Below are the code and all the weights of a small trained network. Each question names an input and a target symbol and asks about switching units off, where a switched-off unit gives its printed mean instead of its output.

import numpy as np


def w(rows, s, z=0):
    codes = np.array(rows[::2]) - 128.0
    scale = np.full(codes.shape[1], s)
    scale[-1] = z or s
    return codes * scale


def f(y):
    return np.maximum(y, 0)


def softmax(a):
    e = np.exp(a - a.max(-1, keepdims=True))
    return e / e.sum(-1, keepdims=True)


def log_softmax(a):
    a = a - a.max(-1, keepdims=True)
    return a - np.log(np.exp(a).sum(-1, keepdims=True))


def net(x, mask):
    ids = ['βγθλμπτφψω'.index(c) for c in x.split()]
    T = len(ids)
    res = E[ids] + P[:T]
    u = 0
    for l in range(3):
        q, k, v = (res @ M[l].T for M in (Q, K, V))
        z = softmax(np.where(np.tri(T) > 0, q @ k.T / 3**0.5, -1e9)) @ v
        res = res + np.where(mask[u], z, O[l][:, -1]) @ O[l][:, :-1]
        u += 1
        y = f(res @ A[l][:, :-1].T + A[l][:, -1])
        res = res + np.where(mask[u : u + 8], y, B[l][:, -1]) @ B[l][:, :-1]
        u += 8
    return log_softmax(res[-1] @ U[:, :-1].T + U[:, -1])


Q, K, V, O, A, B = {}, {}, {}, {}, {}, {}
E = w([
[247,86,181,76],'β',
[168,65,139,132],'γ',
[153,120,138,104],'θ',
[154,164,129,33],'λ',
[131,147,164,219],'μ',
[162,154,147,149],'π',
[114,137,127,172],'τ',
[134,84,107,113],'φ',
[222,74,141,65],'ψ',
[84,105,88,112],'ω',
],0.015)
P = w([
[182,118,1,52],'0',
[66,95,171,187],'1',
[129,189,74,196],'2',
[145,168,211,184],'3',
[144,153,89,232],'4',
[38,65,210,94],'5',
[118,128,54,253],'6',
[31,23,177,74],'7',
[161,163,61,185],'8',
[84,69,212,46],'9',
[174,186,100,174],'10',
[47,83,178,67],'11',
[167,193,99,198],'12',
],0.0099)
Q[0] = w([
[26,117,142,254],'L0H1',
[195,204,186,17],'L0H1',
[207,59,184,112],'L0H1',
],0.0063)
K[0] = w([
[192,180,1,155],'L0H1',
[115,168,198,62],'L0H1',
[80,75,127,113],'L0H1',
],0.0096)
V[0] = w([
[73,135,138,122],'L0H1',
[170,145,2,132],'L0H1',
[183,181,96,114],'L0H1',
],0.008)
O[0] = w([
[122,97,98,131,2],'L0H1',
[175,254,158,14,176],'L0H1',
[234,93,184,91,167],'L0H1',
],0.0073,0.0016)
A[0] = w([
[103,115,81,77,69],'L0N1',
[248,184,177,48,253],'L0N2',
[128,11,186,144,208],'L0N3',
[6,73,195,127,91],'L0N4',
[90,199,79,83,194],'L0N5',
[159,130,227,120,151],'L0N6',
[181,161,31,186,140],'L0N7',
[87,119,172,254,192],'L0N8',
],0.0078,0.0048)
B[0] = w([
[49,65,77,173,133],'L0N1',
[112,50,117,148,254],'L0N2',
[76,227,121,134,216],'L0N3',
[180,171,126,65,166],'L0N4',
[131,73,97,195,159],'L0N5',
[100,72,98,118,179],'L0N6',
[177,255,93,202,176],'L0N7',
[107,96,80,63,178],'L0N8',
],0.0092)
Q[1] = w([
[130,74,170,112],'L1H1',
[254,140,117,154],'L1H1',
[62,130,159,68],'L1H1',
],0.0097)
K[1] = w([
[92,183,133,71],'L1H1',
[79,2,110,65],'L1H1',
[166,170,161,114],'L1H1',
],0.008)
V[1] = w([
[153,68,103,27],'L1H1',
[188,181,143,145],'L1H1',
[254,129,152,102],'L1H1',
],0.0089)
O[1] = w([
[73,49,46,54,255],'L1H1',
[255,111,203,143,78],'L1H1',
[126,52,178,11,190],'L1H1',
],0.0079,0.0081)
A[1] = w([
[112,127,140,110,1],'L1N1',
[70,202,116,26,85],'L1N2',
[253,65,101,248,163],'L1N3',
[66,135,57,111,41],'L1N4',
[141,37,20,213,216],'L1N5',
[231,106,115,82,74],'L1N6',
[87,177,90,165,160],'L1N7',
[212,87,106,116,165],'L1N8',
],0.0072,0.0077)
B[1] = w([
[193,42,118,251,128],'L1N1',
[143,15,182,253,158],'L1N2',
[58,150,91,195,148],'L1N3',
[21,27,121,186,175],'L1N4',
[45,255,70,110,249],'L1N5',
[237,197,175,59,135],'L1N6',
[252,125,92,150,152],'L1N7',
[121,218,72,97,154],'L1N8',
],0.0066,0.016)
Q[2] = w([
[48,201,41,119],'L2H1',
[61,170,2,157],'L2H1',
[51,194,30,124],'L2H1',
],0.007)
K[2] = w([
[152,120,48,106],'L2H1',
[119,124,67,82],'L2H1',
[148,163,9,129],'L2H1',
],0.012)
V[2] = w([
[227,124,124,31],'L2H1',
[3,64,147,153],'L2H1',
[100,67,126,2],'L2H1',
],0.009)
O[2] = w([
[180,153,218,6,132],'L2H1',
[159,17,2,169,190],'L2H1',
[218,132,126,52,253],'L2H1',
],0.0082,0.031)
A[2] = w([
[81,253,66,189,253],'L2N1',
[139,250,145,210,191],'L2N2',
[95,78,103,27,82],'L2N3',
[66,171,210,62,15],'L2N4',
[170,232,164,100,116],'L2N5',
[50,45,146,231,31],'L2N6',
[76,147,18,203,162],'L2N7',
[83,108,181,201,196],'L2N8',
],0.0079,0.0055)
B[2] = w([
[119,67,207,110,180],'L2N1',
[113,60,93,93,156],'L2N2',
[120,147,161,196,245],'L2N3',
[110,84,187,185,157],'L2N4',
[42,155,79,150,175],'L2N5',
[104,183,27,81,167],'L2N6',
[138,161,217,167,255],'L2N7',
[128,135,12,83,139],'L2N8',
],0.011,0.026)
U = w([
[186,71,178,109,121],'β',
[168,71,172,177,111],'γ',
[123,143,146,177,125],'θ',
[132,193,65,85,164],'λ',
[63,77,128,121,102],'μ',
[100,128,66,157,82],'π',
[56,177,103,95,112],'τ',
[155,160,98,135,254],'φ',
[111,45,77,108,82],'ψ',
[147,132,254,125,121],'ω',
],0.0093,0.0066)

Each question gives the input, a string of symbols that net reads in full, and the target symbol t.
The units are the heads (3 rows each of Q, K, V and O) and the neurons (one row each of A and B). Each row of codes is followed by its name. A weight is (code - 128) times the scale printed after its matrix; where a second scale follows, it is the last column's (O, A, B and U).
mask holds one flag per unit, layer by layer, with each layer's heads first. A switched-off unit (its flag False) gives its mean, the last column of its rows in O or B, instead of its output. The means were averaged over made-up inputs and are rounded, as every weight is.
A unit's drop is (log p(t) with every unit on - log p(t) with that unit switched off) / (log p(t) with every unit on - log p(t) with every unit switched off).
The circuit of an input: a set's keep is (log p(t) with only the set's units on - log p(t) with every unit switched off) / (log p(t) with every unit on - log p(t) with every unit switched off). Starting from the 12 units with the biggest drops (on a tie, the unit counted first), units are removed one at a time, each time the one whose removal leaves the highest keep (on an exact tie, the one counted first), for as long as the keep stays at least 0.8.
circuit, biggest first: the units of the circuit, biggest drop first
unit that matters most: the unit with the biggest drop
k most important neurons: the k neurons with the biggest drops, biggest first
k most important neurons of layer l: the k neurons of layer l with the biggest drops, biggest first
input ψ ψ λ λ, target β: circuit, biggest first : [L0N2, L1H1, L2H1]
input β φ γ τ β θ φ ψ π ψ θ ψ ψ, target β: unit that matters most : L1H1
input γ φ π β π τ γ ω π, target λ: circuit, biggest first : [L0H1, L2H1, L1H1, L2N7]
input ψ ψ π β, target β: circuit, biggest first : [L1H1, L2H1, L0N2]
input ω τ φ γ λ, target θ: circuit, biggest first : [L2N7, L2H1, L1H1]
input γ ω π ψ, target λ: circuit, biggest first : [L0H1, L2N7, L2H1, L2N1]
input π ψ π π ψ π π ψ γ μ, target ω: 3 most important neurons of layer 1 : [L1N4, L1N2, L1N3]
input π ω μ, target τ: circuit, biggest first : [L2N5, L0H1, L2H1]
input φ λ π λ π ψ θ μ, target ω: circuit, biggest first : [L2H1, L0H1]
input λ θ θ β, target γ: 3 most important neurons : [L2N7, L0N2, L0N3]
input μ π τ θ, target τ: circuit, biggest first : [L2H1, L2N6, L0N7]
input ψ π λ γ λ λ μ λ ω, target ψ: 4 most important neurons of layer 0 : [L0N2, L0N7, L0N3, L0N1]
input λ γ θ γ π ω π γ π φ, target ω: 4 most important neurons : [L1N5, L0N7, L1N4, L2N6]
input μ γ φ π ψ ψ ω μ φ β π, target μ: most important neuron : [L2N1]
input ω τ λ γ ω, target θ: 2 most important neurons of layer 2 : [L2N7, L2N6]
input π λ π β γ π λ π τ, target τ: circuit, biggest first : [L2H1, L2N5, L0H1, L1H1]
input β λ θ π π ψ μ, target β: circuit, biggest first : [L0N2, L1H1, L0H1, L2H1]
input ω ω φ ψ μ τ τ φ ψ τ ψ, target θ: 4 most important neurons : [L2N7, L2N6, L0N1, L0N2]
input ψ μ β ψ β, target ψ: circuit, biggest first : [L1H1, L2N7]
input γ γ τ θ τ π θ, target λ: unit that matters most : L0H1
input μ γ β θ λ π ω λ θ θ θ, target μ: 4 most important neurons : [L2N1, L2N2, L2N8, L2N6]
input γ λ π λ ω τ π τ ω ψ β β λ, target λ: 3 most important neurons of layer 1 : [L1N6, L1N2, L1N8]
input λ γ λ ω θ φ γ γ π γ λ, target π: 3 most important neurons : [L0N2, L0N5, L2N6]
input ψ ω λ ψ ω ω φ, target ψ: 2 most important neurons : [L0N2, L1N4]
